Here is a tiny trained network, its code and every weight. The questions are about switching its units off for an input and a target symbol, where a switched-off unit gives its printed mean instead of its output.

import numpy as np


def w(rows, s, z=0):
    codes = np.array(rows[::2]) - 128.0
    scale = np.full(codes.shape[1], s)
    scale[-1] = z or s
    return codes * scale


def norm(h):
    return h / np.sqrt((h * h).mean(-1, keepdims=True) + 1e-5)


def f(y):
    return y / 2 * (1 + np.tanh(0.7978845608 * (y + 0.044715 * y**3)))


def softmax(a):
    e = np.exp(a - a.max(-1, keepdims=True))
    return e / e.sum(-1, keepdims=True)


def log_softmax(a):
    a = a - a.max(-1, keepdims=True)
    return a - np.log(np.exp(a).sum(-1, keepdims=True))


def net(x, mask):
    ids = ['αβγδεζθλμξπστφψω'.index(c) for c in x.split()]
    T = len(ids)
    res = E[ids] + P[:T]
    u = 0
    for l in range(2):
        r = norm(res)
        for j in range(2):
            rows = slice(2 * j, 2 * j + 2)
            q, k, v = (r @ M[l][rows].T for M in (Q, K, V))
            z = softmax(np.where(np.tri(T) > 0, q @ k.T / 2**0.5, -1e9)) @ v
            o = O[l][rows]
            res = res + np.where(mask[u + j], z, o[:, -1]) @ o[:, :-1]
        u += 2
        y = f(norm(res) @ A[l][:, :-1].T + A[l][:, -1])
        res = res + np.where(mask[u : u + 4], y, B[l][:, -1]) @ B[l][:, :-1]
        u += 4
    return log_softmax(norm(res)[-1] @ U[:, :-1].T + U[:, -1])


Q, K, V, O, A, B = {}, {}, {}, {}, {}, {}
E = w([
[168,165,162,135,172,87,191,91,72,203,200],'α',
[103,32,207,122,118,125,158,209,205,94,120],'β',
[148,205,118,57,162,151,80,85,161,66,240],'γ',
[128,48,85,91,151,51,44,104,165,138,159],'δ',
[161,86,122,183,148,161,168,78,151,243,119],'ε',
[126,197,144,95,231,146,18,100,92,110,97],'ζ',
[21,69,63,100,192,106,106,128,62,111,47],'θ',
[160,132,107,101,79,238,105,176,188,138,115],'λ',
[93,107,123,83,215,165,185,87,151,123,114],'μ',
[186,114,38,131,141,123,158,142,89,166,88],'ξ',
[115,161,191,110,254,75,124,193,125,156,103],'π',
[82,113,236,178,166,107,104,118,109,99,248],'σ',
[151,176,221,141,140,71,124,140,205,95,109],'τ',
[11,144,170,50,147,160,66,132,129,176,146],'φ',
[72,59,26,98,107,129,197,192,109,192,156],'ψ',
[162,118,197,107,116,66,173,187,57,99,151],'ω',
],0.025)
P = w([
[78,182,157,204,184,148,248,114,196,121,159],'0',
[98,175,144,144,156,135,176,116,174,125,178],'1',
[102,164,149,126,156,135,171,124,171,126,166],'2',
[123,164,150,104,152,134,171,143,162,141,154],'3',
[134,162,161,90,153,136,164,143,159,142,150],'4',
[157,159,155,72,143,131,170,146,159,140,134],'5',
[161,151,155,75,146,131,159,149,135,155,134],'6',
[172,149,153,57,139,128,164,148,141,156,126],'7',
[184,141,144,49,143,134,152,154,135,162,115],'8',
[185,139,147,38,137,136,146,147,127,166,119],'9',
[193,142,135,25,132,131,133,154,124,167,120],'10',
[207,136,136,15,138,145,133,164,115,157,122],'11',
],0.015)
Q[0] = w([
[169,57,155,76,88,111,81,109,90,108,90],'L0H0',
[202,150,134,101,211,131,224,129,124,164,126],'L0H0',
[147,75,30,250,19,205,76,77,122,51,57],'L0H1',
[132,157,122,163,164,113,169,125,77,99,202],'L0H1',
],0.011)
K[0] = w([
[126,149,157,170,110,183,145,147,46,101,101],'L0H0',
[201,38,166,15,135,162,95,117,58,211,109],'L0H0',
[73,254,107,237,90,225,187,181,106,95,76],'L0H1',
[167,111,147,90,120,102,176,65,52,94,173],'L0H1',
],0.0094)
V[0] = w([
[210,56,83,64,168,142,124,116,109,105,139],'L0H0',
[109,52,22,147,137,25,69,46,255,186,186],'L0H0',
[99,227,191,180,56,179,193,135,94,52,140],'L0H1',
[131,19,142,192,125,32,29,99,160,124,220],'L0H1',
],0.007)
O[0] = w([
[198,72,69,145,127,84,115,117,206,32,83,148],'L0H0',
[137,142,109,204,148,204,141,43,204,178,130,88],'L0H0',
[127,222,112,229,121,127,151,156,129,58,166,4],'L0H1',
[148,13,246,171,94,136,118,105,51,138,191,115],'L0H1',
],0.011,0.0044)
A[0] = w([
[141,76,158,75,143,143,175,59,78,159,114,4],'L0N0',
[76,70,64,110,96,213,178,137,30,107,45,80],'L0N1',
[89,170,62,114,170,167,57,115,48,97,28,18],'L0N2',
[4,29,116,51,142,150,190,123,137,134,126,159],'L0N3',
],0.011,0.0035)
B[0] = w([
[166,150,172,46,164,115,179,107,141,72,20,188],'L0N0',
[147,65,58,162,124,73,17,152,150,240,173,158],'L0N1',
[104,141,137,153,126,201,139,117,38,75,2,182],'L0N2',
[129,213,132,117,92,95,212,142,175,96,144,253],'L0N3',
],0.013,0.0078)
Q[1] = w([
[1,46,81,110,22,189,72,114,114,101,235],'L1H0',
[237,96,51,47,144,208,163,188,46,115,177],'L1H0',
[113,114,218,16,28,179,16,161,243,97,33],'L1H1',
[158,222,165,53,178,18,160,15,117,111,67],'L1H1',
],0.0072)
K[1] = w([
[100,90,82,114,157,234,144,151,78,120,171],'L1H0',
[159,8,50,32,183,86,89,129,151,81,149],'L1H0',
[100,75,177,9,115,167,81,148,151,141,93],'L1H1',
[183,193,116,80,115,168,160,103,47,162,166],'L1H1',
],0.012)
V[1] = w([
[167,125,93,152,128,207,72,179,140,126,153],'L1H0',
[204,152,131,79,32,104,8,123,153,164,138],'L1H0',
[116,100,136,161,179,35,142,114,153,126,112],'L1H1',
[74,146,80,227,172,145,116,210,154,143,116],'L1H1',
],0.011)
O[1] = w([
[117,131,148,141,173,128,121,157,133,119,251,2],'L1H0',
[82,198,163,236,135,126,145,183,171,117,74,64],'L1H0',
[99,112,117,184,185,49,176,158,115,138,114,140],'L1H1',
[60,131,100,203,163,183,116,206,144,96,79,94],'L1H1',
],0.015,0.0076)
A[1] = w([
[186,214,52,189,191,145,114,135,43,117,122,246],'L1N0',
[72,55,79,145,61,124,170,152,52,160,102,2],'L1N1',
[161,8,162,111,105,145,194,135,135,179,40,184],'L1N2',
[145,158,97,167,113,196,130,154,142,73,106,114],'L1N3',
],0.012,0.0068)
B[1] = w([
[194,90,223,97,74,84,87,109,185,123,72,207],'L1N0',
[58,148,113,116,105,55,58,118,195,170,249,132],'L1N1',
[129,51,251,47,148,148,91,81,178,157,66,251],'L1N2',
[190,114,103,156,91,87,119,129,121,179,113,166],'L1N3',
],0.014,0.012)
U = w([
[199,181,112,144,127,55,170,66,58,221,143,147],'α',
[74,39,179,90,53,162,183,191,193,88,146,2],'β',
[143,143,122,100,118,117,61,79,149,77,191,117],'γ',
[129,97,121,141,89,128,155,126,113,134,142,95],'δ',
[118,92,126,168,171,199,125,67,179,212,122,126],'ε',
[134,146,143,129,145,173,73,90,62,28,84,106],'ζ',
[38,97,102,119,105,87,60,96,149,106,111,135],'θ',
[180,112,115,109,89,216,120,216,119,165,148,158],'λ',
[131,124,63,112,169,122,177,90,155,38,97,135],'μ',
[225,8,66,167,149,79,113,130,153,64,124,90],'ξ',
[141,125,124,68,240,128,93,216,125,168,125,92],'π',
[106,77,153,156,120,144,124,128,87,99,169,227],'σ',
[119,189,169,209,95,116,186,140,113,166,91,224],'τ',
[77,193,153,66,70,184,146,141,98,189,143,56],'φ',
[129,101,91,132,118,107,169,172,161,204,176,154],'ψ',
[159,93,116,101,84,79,160,181,75,47,136,95],'ω',
],0.012,0.0094)

Each question gives the input, a string of symbols that net reads in full, and the target symbol t.
The units are the heads (2 rows each of Q, K, V and O) and the neurons (one row each of A and B). Each row of codes is followed by its name. A weight is (code - 128) times the scale printed after its matrix; where a second scale follows, it is the last column's (O, A, B and U).
mask holds one flag per unit, layer by layer, with each layer's heads first. A switched-off unit (its flag False) gives its mean, the last column of its rows in O or B, instead of its output. The means were averaged over made-up inputs and are rounded, as every weight is.
A unit's drop is (log p(t) with every unit on - log p(t) with that unit switched off) / (log p(t) with every unit on - log p(t) with every unit switched off).
The circuit of an input: a set's keep is (log p(t) with only the set's units on - log p(t) with every unit switched off) / (log p(t) with every unit on - log p(t) with every unit switched off). Starting from all 12 units, units are removed one at a time, each time the one whose removal leaves the highest keep (on an exact tie, the one counted first), for as long as the keep stays at least 0.8.
circuit, biggest first: the units of the circuit, biggest drop first
unit that matters most: the unit with the biggest drop
k most important neurons: the k neurons with the biggest drops, biggest first
k most important neurons of layer l: the k neurons of layer l with the biggest drops, biggest first
which heads matter: for each layer, one digit per head in row order, 1 if its drop is at least 0.15 and else 0, layers parted by /
input δ τ π, target ε: which heads matter	10 / 00
input τ ξ τ, target ξ: which heads matter	11 / 11
input λ τ τ λ ψ τ, target λ: unit that matters most	L1H1
input σ μ ζ σ τ τ ω, target ω: circuit, biggest first	(L0H0, L0H1)
input μ α ε φ, target φ: 2 most important neurons of layer 0	(L0N0, L0N3)
input ε τ τ ζ τ ξ τ, target ξ: which heads matter	11 / 01
input τ β τ ψ, target ψ: which heads matter	00 / 00
input σ α τ ψ τ τ α τ, target α: circuit, biggest first	(L1H1, L1N0)
input τ α λ τ α σ, target σ: 2 most important neurons of layer 0	(L0N0, L0N3)
input ω τ λ τ α γ π τ τ θ τ π, target τ: 2 most important neurons	(L0N0, L0N2)
input τ ω τ, target ω: 2 most important neurons of layer 0	(L0N3, L0N1)
input μ θ τ ζ τ τ τ τ, target τ: 2 most important neurons	(L0N0, L1N2)
input ψ π ζ θ ξ, target ξ: circuit, biggest first	(L0H0, L0N3)
input μ ε ω, target ω: circuit, biggest first	(L0H1, L1N2, L1H0, L1H1)
input δ τ τ, target ε: circuit, biggest first	(L0H0)
input τ τ ε μ τ, target μ: which heads matter	01 / 11
input λ ε τ ε τ, target ε: 3 most important neurons	(L0N3, L0N1, L1N0)
input τ δ τ π, target ε: which heads matter	10 / 00
input α λ φ φ π ε ψ ζ, target ζ: which heads matter	00 / 00
input ξ ω ω μ τ ξ λ θ, target θ: 2 most important neurons	(L0N1, L1N1)
input α α τ π τ μ, target μ: unit that matters most	L0H1
input τ π τ, target π: 4 most important neurons	(L0N3, L0N0, L1N0, L0N2)
input τ β τ ω τ, target ω: 2 most important neurons of layer 1	(L1N2, L1N0)
input γ τ τ, target τ: 2 most important neurons	(L1N2, L0N2)
input μ α α φ σ φ σ α τ θ ε ψ, target ψ: 2 most important neurons of layer 0	(L0N1, L0N2)
input τ τ γ τ θ, target θ: 2 most important neurons of layer 0	(L0N1, L0N2)
